Below are the code and all the weights of a small trained network. Each question names an input and a target symbol and asks about switching units off, where a switched-off unit gives its printed mean instead of its output.

import numpy as np


def w(rows, s, z=0):
    codes = np.array(rows[::2]) - 128.0
    scale = np.full(codes.shape[1], s)
    scale[-1] = z or s
    return codes * scale


def norm(h):
    return h / np.sqrt((h * h).mean(-1, keepdims=True) + 1e-5)


def f(y):
    return y / 2 * (1 + np.tanh(0.7978845608 * (y + 0.044715 * y**3)))


def softmax(a):
    e = np.exp(a - a.max(-1, keepdims=True))
    return e / e.sum(-1, keepdims=True)


def log_softmax(a):
    a = a - a.max(-1, keepdims=True)
    return a - np.log(np.exp(a).sum(-1, keepdims=True))


def net(x, mask):
    ids = ['ΔΘΛΠΦβζξψω'.index(c) for c in x.split()]
    T = len(ids)
    res = E[ids] + P[:T]
    u = 0
    for l in range(2):
        q, k, v = (norm(res) @ M[l].T for M in (Q, K, V))
        z = softmax(np.where(np.tri(T) > 0, q @ k.T / 2**0.5, -1e9)) @ v
        res = res + np.where(mask[u], z, O[l][:, -1]) @ O[l][:, :-1]
        u += 1
        y = f(norm(res) @ A[l][:, :-1].T + A[l][:, -1])
        res = res + np.where(mask[u : u + 16], y, B[l][:, -1]) @ B[l][:, :-1]
        u += 16
    return log_softmax(norm(res)[-1] @ U[:, :-1].T + U[:, -1])


Q, K, V, O, A, B = {}, {}, {}, {}, {}, {}
E = w([
[112,234,114,154,126,45],'Δ',
[60,154,168,161,106,108],'Θ',
[158,26,110,4,132,182],'Λ',
[134,157,140,163,127,157],'Π',
[130,158,85,89,139,34],'Φ',
[130,119,147,184,130,134],'β',
[247,135,122,125,158,144],'ζ',
[117,156,88,102,136,43],'ξ',
[125,151,85,92,134,21],'ψ',
[131,177,136,138,132,167],'ω',
],0.0034)
P = w([
[107,100,4,140,190,143],'0',
[153,113,205,100,214,123],'1',
[135,101,142,134,163,126],'2',
[134,110,148,132,157,128],'3',
[117,140,105,79,75,148],'4',
[140,116,122,153,108,130],'5',
[136,118,127,157,101,128],'6',
[119,149,164,124,145,139],'7',
[158,146,147,145,112,123],'8',
[156,150,151,149,109,134],'9',
],0.0035)
Q[0] = w([
[255,153,169,145,216,57],'L0H0',
[105,171,133,184,74,84],'L0H0',
],0.0067)
K[0] = w([
[115,111,1,188,103,134],'L0H0',
[115,150,176,164,103,84],'L0H0',
],0.0078)
V[0] = w([
[254,133,111,136,136,104],'L0H0',
[150,101,112,37,126,196],'L0H0',
],0.0043)
O[0] = w([
[166,155,2,228,187,30,156],'L0H0',
[180,202,211,213,64,16,1],'L0H0',
],0.0028,0.00055)
A[0] = w([
[232,113,207,123,39,45,26],'L0N0',
[189,185,171,104,100,121,161],'L0N1',
[128,128,128,128,128,129,127],'L0N2',
[244,83,87,76,153,196,64],'L0N3',
[37,111,168,166,157,164,6],'L0N4',
[147,95,81,73,126,169,82],'L0N5',
[55,96,140,44,168,167,55],'L0N6',
[128,128,128,128,128,129,127],'L0N7',
[135,128,126,127,126,135,118],'L0N8',
[130,65,61,103,164,1,42],'L0N9',
[43,219,171,172,156,103,71],'L0N10',
[112,123,227,128,188,84,31],'L0N11',
[128,128,128,128,129,129,127],'L0N12',
[44,202,167,160,50,2,37],'L0N13',
[154,171,149,66,148,137,116],'L0N14',
[77,182,21,135,242,71,12],'L0N15',
],0.0033,0.0023)
B[0] = w([
[161,139,186,117,92,159,78],'L0N0',
[117,104,109,163,116,160,202],'L0N1',
[128,128,128,128,128,128,127],'L0N2',
[3,139,115,138,161,123,254],'L0N3',
[134,180,140,91,120,113,77],'L0N4',
[87,121,126,132,154,79,121],'L0N5',
[156,145,132,157,115,66,101],'L0N6',
[128,128,128,128,128,128,127],'L0N7',
[126,129,128,129,129,127,117],'L0N8',
[114,125,166,76,143,164,135],'L0N9',
[107,109,155,64,157,99,116],'L0N10',
[132,135,80,125,140,134,65],'L0N11',
[128,128,128,128,128,127,128],'L0N12',
[68,110,81,83,164,125,41],'L0N13',
[117,110,113,152,115,111,127],'L0N14',
[163,147,186,102,79,116,139],'L0N15',
],0.0048,0.0006)
Q[1] = w([
[134,197,179,112,244,124],'L1H0',
[149,122,255,161,234,148],'L1H0',
],0.0075)
K[1] = w([
[111,167,11,99,26,117],'L1H0',
[92,96,51,160,1,141],'L1H0',
],0.0072)
V[1] = w([
[159,48,95,56,116,74],'L1H0',
[130,3,153,198,126,111],'L1H0',
],0.0038)
O[1] = w([
[35,117,142,225,103,88,91],'L1H0',
[104,252,179,122,212,144,247],'L1H0',
],0.0037,0.0013)
A[1] = w([
[94,85,134,100,146,165,117],'L1N0',
[98,123,73,138,121,138,138],'L1N1',
[104,175,140,98,130,3,109],'L1N2',
[181,125,75,134,146,44,133],'L1N3',
[140,99,167,137,151,114,91],'L1N4',
[162,140,150,121,155,121,31],'L1N5',
[153,170,182,114,51,113,44],'L1N6',
[74,74,76,42,149,20,131],'L1N7',
[155,112,147,84,156,122,107],'L1N8',
[88,127,151,46,44,71,1],'L1N9',
[178,102,102,93,83,94,11],'L1N10',
[71,127,153,140,130,74,99],'L1N11',
[170,65,130,114,73,121,65],'L1N12',
[117,95,161,113,84,52,90],'L1N13',
[116,109,185,142,122,142,118],'L1N14',
[133,164,141,86,149,103,103],'L1N15',
],0.0075,0.004)
B[1] = w([
[119,177,145,86,109,145,168],'L1N0',
[114,92,160,129,172,128,144],'L1N1',
[125,57,168,57,139,140,176],'L1N2',
[76,190,143,85,65,94,135],'L1N3',
[109,165,94,84,103,156,131],'L1N4',
[131,164,63,123,163,127,109],'L1N5',
[179,195,201,253,161,110,107],'L1N6',
[151,72,201,132,190,48,253],'L1N7',
[87,109,79,163,84,100,153],'L1N8',
[51,226,135,85,46,212,163],'L1N9',
[181,115,166,173,146,234,110],'L1N10',
[207,160,127,131,101,122,137],'L1N11',
[142,156,183,144,187,142,113],'L1N12',
[69,146,50,115,180,182,134],'L1N13',
[94,140,136,96,89,184,152],'L1N14',
[104,72,128,161,166,142,149],'L1N15',
],0.0046,0.0034)
U = w([
[120,57,180,96,183,78,252],'Δ',
[57,136,151,58,74,196,160],'Θ',
[143,201,216,187,94,127,168],'Λ',
[159,124,42,85,100,123,142],'Π',
[105,93,111,165,91,113,31],'Φ',
[82,183,83,141,229,151,94],'β',
[136,194,80,126,99,56,198],'ζ',
[90,79,105,173,90,117,59],'ξ',
[98,99,109,166,97,108,3],'ψ',
[255,99,137,104,114,157,42],'ω',
],0.0091,0.0022)

Each question gives the input, a string of symbols that net reads in full, and the target symbol t.
The units are the heads (2 rows each of Q, K, V and O) and the neurons (one row each of A and B). Each row of codes is followed by its name. A weight is (code - 128) times the scale printed after its matrix; where a second scale follows, it is the last column's (O, A, B and U).
mask holds one flag per unit, layer by layer, with each layer's heads first. A switched-off unit (its flag False) gives its mean, the last column of its rows in O or B, instead of its output. The means were averaged over made-up inputs and are rounded, as every weight is.
A unit's drop is (log p(t) with every unit on - log p(t) with that unit switched off) / (log p(t) with every unit on - log p(t) with every unit switched off).
The circuit of an input: a set's keep is (log p(t) with only the set's units on - log p(t) with every unit switched off) / (log p(t) with every unit on - log p(t) with every unit switched off). Starting from the 12 units with the biggest drops (on a tie, the unit counted first), units are removed one at a time, each time the one whose removal leaves the highest keep (on an exact tie, the one counted first), for as long as the keep stays at least 0.8.
units of the circuit, in order: the units of the circuit, biggest drop first
unit that matters most: the unit with the biggest drop
k most important neurons: the k neurons with the biggest drops, biggest first
k most important neurons of layer l: the k neurons of layer l with the biggest drops, biggest first
input Λ ω Π Φ β ξ β Λ Λ Δ, target Δ: 2 most important neurons => [L1N7; L0N13]
input Λ ψ ω β ω ω ζ, target Λ: units of the circuit, in order => [L0H0; L1N6]
input β β ζ, target β: units of the circuit, in order => [L0N3; L1N7]
input Λ Π β β, target Λ: units of the circuit, in order => [L1N7; L0H0]
input β ζ ψ ξ β Π ξ, target Θ: units of the circuit, in order => [L1N9; L0N9]
input β Π ξ Λ β, target Π: units of the circuit, in order => [L0N13; L1H0; L0H0; L1N2]
input Φ β β Π Θ Φ β β, target Θ: units of the circuit, in order => [L1N7]
input β ω Δ Π Λ, target Δ: units of the circuit, in order => [L1N7; L0N5]
input Λ Π ω Λ, target Θ: 3 most important neurons => [L0N3; L0N0; L1N7]
input ξ Λ Π, target ξ: units of the circuit, in order => [L1H0; L0N15]
input ψ Π β Θ Θ β ξ Π, target Θ: 2 most important neurons of layer 0 => [L0N9; L0N10]
input β Λ β ω ξ Λ β ω, target ξ: units of the circuit, in order => [L1H0; L1N7; L1N9]
input β Δ ω ζ β β Δ β ω, target β: units of the circuit, in order => [L0H0; L1N2]
input Θ ζ ζ Λ β, target ζ: most important neuron of layer 1 => [L1N3]
input β β β Φ Λ Θ, target Δ: 4 most important neurons of layer 0 => [L0N13; L0N0; L0N15; L0N9]
input β Π Π Λ ξ ω Θ ξ Λ, target Θ: 2 most important neurons => [L0N0; L0N3]
input ω Π ω Π ω, target Π: 2 most important neurons => [L1N7; L1N9]
input β β Φ ω Π Λ Λ β, target Π: 2 most important neurons => [L1N7; L0N15]
input ζ ω Θ β ζ, target ζ: 2 most important neurons => [L1N3; L0N3]
input Π β β ω, target Π: unit that matters most => L1H0
input ζ ζ Λ β Λ β Δ, target Δ: units of the circuit, in order => [L0N13; L1N7]
input β ω ω ξ Λ ω, target ω: 2 most important neurons => [L0N3; L1N8]
input Λ Λ β Θ Λ β Λ, target Λ: 2 most important neurons => [L1N6; L0N0]
